Below is a small trained network, with its code and all its weights. Each question gives an input and a class and asks what happens when units are switched off, that is, made to give their printed mean instead of their output.

import numpy as np


def w(rows, s, z=0):
    codes = np.array(rows[::2]) - 128.0
    scale = np.full(codes.shape[1], s)
    scale[-1] = z or s
    return codes * scale


def f(y):
    return y / 2 * (1 + np.tanh(0.7978845608 * (y + 0.044715 * y**3)))


def log_softmax(a):
    a = a - a.max(-1, keepdims=True)
    return a - np.log(np.exp(a).sum(-1, keepdims=True))


def net(x, mask):
    res = np.array(x, float).reshape(1, 3) / 4 @ E
    y = f(res @ A[0][:, :-1].T + A[0][:, -1])
    res = res + np.where(mask, y, B[0][:, -1]) @ B[0][:, :-1]
    return log_softmax(res[-1] @ U[:, :-1].T + U[:, -1])


A, B = {}, {}
E = w([
[107,107,202,163,140,65,206],'x0',
[110,136,205,173,150,229,215],'x1',
[131,92,34,88,8,126,176],'x2',
],0.013)
A[0] = w([
[121,123,102,179,147,150,133,89],'neuron 0',
[116,109,178,152,177,150,196,69],'neuron 1',
[135,120,106,108,170,122,80,147],'neuron 2',
[169,185,112,121,125,188,109,205],'neuron 3',
[101,150,161,145,118,159,201,190],'neuron 4',
[191,172,106,88,208,138,48,144],'neuron 5',
[130,132,155,130,160,70,82,119],'neuron 6',
[140,116,30,103,6,94,111,140],'neuron 7',
[147,124,84,70,124,101,155,49],'neuron 8',
[113,140,186,154,178,121,151,253],'neuron 9',
[128,142,171,136,197,119,56,57],'neuron 10',
[127,103,176,102,132,103,140,98],'neuron 11',
[161,137,102,120,137,203,102,174],'neuron 12',
[116,148,132,125,115,217,145,52],'neuron 13',
[119,83,144,144,133,85,168,207],'neuron 14',
[130,146,102,137,138,189,116,52],'neuron 15',
[115,172,142,142,172,115,78,76],'neuron 16',
[173,160,99,111,192,66,46,198],'neuron 17',
],0.016,0.0046)
B[0] = w([
[144,131,136,103,159,128,132,137],'neuron 0',
[170,216,144,142,172,56,212,208],'neuron 1',
[106,92,60,128,136,100,144,164],'neuron 2',
[120,122,170,135,211,130,68,171],'neuron 3',
[160,129,179,68,176,56,178,197],'neuron 4',
[127,145,20,152,152,166,183,203],'neuron 5',
[68,122,168,176,94,99,69,166],'neuron 6',
[183,21,55,33,74,132,184,251],'neuron 7',
[158,94,110,104,79,110,125,163],'neuron 8',
[148,187,112,206,189,204,154,215],'neuron 9',
[69,159,5,173,201,98,150,198],'neuron 10',
[123,181,144,172,98,125,119,148],'neuron 11',
[102,114,192,121,189,148,62,171],'neuron 12',
[189,147,201,69,168,173,78,165],'neuron 13',
[158,160,168,201,72,87,142,172],'neuron 14',
[109,131,201,131,141,107,107,150],'neuron 15',
[86,155,8,143,158,116,140,174],'neuron 16',
[39,72,100,161,111,96,95,203],'neuron 17',
],0.012,0.026)
U = w([
[65,165,197,177,119,126,103,117],'0',
[172,104,230,55,169,168,91,140],'1',
[49,127,97,166,171,132,96,188],'2',
[171,197,170,152,180,127,204,131],'3',
[189,51,76,36,64,149,182,150],'4',
[64,143,171,80,109,134,142,7],'5',
[111,72,139,125,56,19,174,189],'6',
[170,106,220,197,10,125,65,2],'7',
],0.012,0.0042)

Each question gives the input, the list of numbers given to net, and the class t.
The units are the neurons (one row each of A and B). Each row of codes is followed by its name. A weight is (code - 128) times the scale printed after its matrix; where a second scale follows, it is the last column's (A, B and U).
mask holds one flag per neuron, in row order. A switched-off neuron (its flag False) gives its mean, the last column of its row in B, instead of its output. The means were averaged over made-up inputs and are rounded, as every weight is.
A unit's drop is (log p(t) with every unit on - log p(t) with that unit switched off) / (log p(t) with every unit on - log p(t) with every unit switched off).
The circuit of an input: a set's keep is (log p(t) with only the set's units on - log p(t) with every unit switched off) / (log p(t) with every unit on - log p(t) with every unit switched off). Starting from the 12 units with the biggest drops (on a tie, the unit counted first), units are removed one at a time, each time the one whose removal leaves the highest keep (on an exact tie, the one counted first), for as long as the keep stays at least 0.8.
units of the circuit, in order: the units of the circuit, biggest drop first
unit that matters most: the unit with the biggest drop
top k neurons: the k neurons with the biggest drops, biggest first
drop of u: that unit's drop, to one decimal
input [7,-6,-2], class 0: units of the circuit, in order -> neuron 7; neuron 5; neuron 6
input [2,-4,1], class 4: unit that matters most -> neuron 1
input [8,-3,4], class 4: top 2 neurons -> neuron 17; neuron 1
input [8,1,8], class 4: top 2 neurons -> neuron 7; neuron 17
input [-3,1,0], class 1: top 2 neurons -> neuron 10; neuron 7
input [-4,-1,0], class 4: top 4 neurons -> neuron 10; neuron 9; neuron 6; neuron 16
input [3,-2,-2], class 2: top 2 neurons -> neuron 7; neuron 1
input [2,-1,-1], class 0: top 2 neurons -> neuron 7; neuron 1
input [3,-5,2], class 4: drop of neuron 7 -> 1.2
input [4,-2,4], class 4: drop of neuron 6 -> 0.0
input [0,2,2], class 1: drop of neuron 10 -> 0.2
input [4,-5,-2], class 2: drop of neuron 7 -> 2.5
